Here is a tiny trained network, its code and every weight. The questions are about switching its units off for an input and a target symbol, where a switched-off unit gives its printed mean instead of its output.

import numpy as np


def w(rows, s, z=0):
    codes = np.array(rows[::2]) - 128.0
    scale = np.full(codes.shape[1], s)
    scale[-1] = z or s
    return codes * scale


def softmax(a):
    e = np.exp(a - a.max(-1, keepdims=True))
    return e / e.sum(-1, keepdims=True)


def log_softmax(a):
    a = a - a.max(-1, keepdims=True)
    return a - np.log(np.exp(a).sum(-1, keepdims=True))


def net(x, mask):
    ids = ['ΘΞΣαγζημπτφψ'.index(c) for c in x.split()]
    T = len(ids)
    res = E[ids] + P[:T]
    u = 0
    for l in range(2):
        r = res
        for j in range(3):
            rows = slice(2 * j, 2 * j + 2)
            q, k, v = (r @ M[l][rows].T for M in (Q, K, V))
            z = softmax(np.where(np.tri(T) > 0, q @ k.T / 2**0.5, -1e9)) @ v
            o = O[l][rows]
            res = res + np.where(mask[u + j], z, o[:, -1]) @ o[:, :-1]
        u += 3
    return log_softmax(res[-1] @ U[:, :-1].T + U[:, -1])


Q, K, V, O = {}, {}, {}, {}
E = w([
[158,60,127,200,176],'Θ',
[30,125,95,245,81],'Ξ',
[126,58,202,151,183],'Σ',
[123,150,173,108,174],'α',
[210,99,115,141,137],'γ',
[118,82,8,137,136],'ζ',
[172,226,107,139,93],'η',
[118,97,163,59,88],'μ',
[45,48,76,56,90],'π',
[98,150,127,201,70],'τ',
[86,199,100,146,249],'φ',
[64,119,152,83,53],'ψ',
],0.013)
P = w([
[170,216,145,2,197],'0',
[92,182,145,130,134],'1',
[81,180,124,138,139],'2',
[142,111,143,171,57],'3',
[55,164,81,109,115],'4',
[39,178,82,56,142],'5',
[190,81,173,161,27],'6',
],0.0061)
Q[0] = w([
[210,5,182,116,72],'0.h1',
[89,146,115,183,47],'0.h1',
[234,79,169,117,178],'0.h2',
[100,136,156,100,2],'0.h2',
[36,183,114,184,53],'0.h3',
[145,120,207,195,119],'0.h3',
],0.0075)
K[0] = w([
[34,142,105,156,157],'0.h1',
[137,124,149,59,212],'0.h1',
[66,26,207,185,71],'0.h2',
[228,181,180,185,117],'0.h2',
[68,197,94,220,85],'0.h3',
[132,42,74,254,96],'0.h3',
],0.0076)
V[0] = w([
[149,113,174,95,97],'0.h1',
[221,105,207,91,167],'0.h1',
[40,67,135,62,129],'0.h2',
[178,4,172,158,198],'0.h2',
[37,144,184,97,85],'0.h3',
[79,73,87,159,140],'0.h3',
],0.011)
O[0] = w([
[202,78,136,204,121,109],'0.h1',
[207,180,103,177,93,89],'0.h1',
[189,65,110,123,185,103],'0.h2',
[147,216,2,78,240,2],'0.h2',
[211,78,146,227,167,192],'0.h3',
[98,56,169,61,202,154],'0.h3',
],0.0069,0.0047)
Q[1] = w([
[165,107,150,37,157],'1.h1',
[131,179,33,232,164],'1.h1',
[48,65,98,181,183],'1.h2',
[215,30,149,154,160],'1.h2',
[171,162,82,1,120],'1.h3',
[212,112,200,128,101],'1.h3',
],0.008)
K[1] = w([
[248,151,98,85,129],'1.h1',
[75,2,69,151,168],'1.h1',
[148,161,143,36,181],'1.h2',
[156,64,164,97,103],'1.h2',
[87,39,149,155,138],'1.h3',
[92,167,107,163,125],'1.h3',
],0.0092)
V[1] = w([
[203,149,154,193,71],'1.h1',
[254,232,109,144,122],'1.h1',
[241,76,59,106,101],'1.h2',
[124,85,121,81,171],'1.h2',
[87,16,133,177,130],'1.h3',
[192,42,171,224,126],'1.h3',
],0.0079)
O[1] = w([
[168,88,54,74,101,254],'1.h1',
[60,181,74,148,130,97],'1.h1',
[67,91,66,95,172,55],'1.h2',
[157,99,140,104,152,74],'1.h2',
[199,150,135,183,132,87],'1.h3',
[245,114,52,109,134,158],'1.h3',
],0.011,0.0041)
U = w([
[81,36,235,143,144,101],'Θ',
[104,93,107,123,99,193],'Ξ',
[91,134,218,212,100,115],'Σ',
[69,63,83,211,224,117],'α',
[114,103,163,111,39,3],'γ',
[33,71,121,127,115,50],'ζ',
[57,115,162,174,181,185],'η',
[155,75,167,101,232,196],'μ',
[194,125,101,206,132,161],'π',
[193,227,155,253,63,242],'τ',
[129,69,46,223,139,133],'φ',
[204,168,244,172,163,209],'ψ',
],0.006,0.0035)

Each question gives the input, a string of symbols that net reads in full, and the target symbol t.
The units are the heads (2 rows each of Q, K, V and O). Each row of codes is followed by its name. A weight is (code - 128) times the scale printed after its matrix; where a second scale follows, it is the last column's (O and U).
mask holds one flag per head, layer by layer. A switched-off head (its flag False) gives its mean, the last column of its rows in O, instead of its output. The means were averaged over made-up inputs and are rounded, as every weight is.
A unit's drop is (log p(t) with every unit on - log p(t) with that unit switched off) / (log p(t) with every unit on - log p(t) with every unit switched off).
The circuit of an input: a set's keep is (log p(t) with only the set's units on - log p(t) with every unit switched off) / (log p(t) with every unit on - log p(t) with every unit switched off). Starting from all 6 units, units are removed one at a time, each time the one whose removal leaves the highest keep (on an exact tie, the one counted first), for as long as the keep stays at least 0.8.
circuit, biggest first: the units of the circuit, biggest drop first
unit that matters most: the unit with the biggest drop
heads that matter: for each layer, one digit per head in row order, 1 if its drop is at least 0.15 and else 0, layers parted by /
input η μ α Σ Ξ α Ξ, target Θ: heads that matter -> 001 / 101
input Ξ Ξ φ τ η η, target ψ: circuit, biggest first -> [0.h1 1.h1 1.h2]
input τ η η α, target τ: circuit, biggest first -> [0.h2 1.h2 0.h3]
input ψ Ξ α ψ, target π: circuit, biggest first -> [1.h3 0.h3 0.h2]
input Θ Ξ Ξ, target η: circuit, biggest first -> [0.h2 1.h3 0.h3]
input γ φ μ, target ζ: circuit, biggest first -> [0.h1 1.h3 1.h1 0.h3]
input γ Ξ γ Θ, target ζ: circuit, biggest first -> [0.h1 0.h3 1.h3 1.h1]
input π Θ μ, target μ: circuit, biggest first -> [0.h2 1.h2]
input Ξ Σ Ξ τ φ φ, target ψ: heads that matter -> 000 / 111
input Σ μ Θ, target α: circuit, biggest first -> [0.h2 1.h2 0.h1 1.h1]
input Ξ Ξ ζ φ, target ψ: circuit, biggest first -> [1.h1 0.h1 1.h2]
input μ α π, target φ: unit that matters most -> 0.h1
input Σ Θ Θ, target α: circuit, biggest first -> [0.h2 1.h2 1.h1]
input Ξ Ξ μ τ γ, target ψ: circuit, biggest first -> [0.h1 1.h1 1.h3 1.h2]
input ζ Ξ π, target Θ: circuit, biggest first -> [1.h1 0.h1 0.h3]
input Ξ Ξ ψ ζ ψ μ, target ψ: circuit, biggest first -> [1.h3 1.h1 0.h1 1.h2]
input Ξ ζ μ μ ζ, target ψ: unit that matters most -> 1.h1
input φ φ π ψ π, target Σ: heads that matter -> 100 / 111
input Ξ π τ, target ψ: heads that matter -> 100 / 101
input Σ π η ψ Ξ ζ π, target ζ: unit that matters most -> 0.h2
input Ξ Θ Θ Θ Ξ Ξ μ, target ψ: heads that matter -> 001 / 111
input φ Θ η τ, target Σ: heads that matter -> 101 / 011
input Ξ μ Σ Θ, target ψ: heads that matter -> 100 / 101
input Θ ψ ψ Σ η Ξ, target Θ: heads that matter -> 011 / 101
input ζ Ξ ψ, target Θ: heads that matter -> 101 / 100
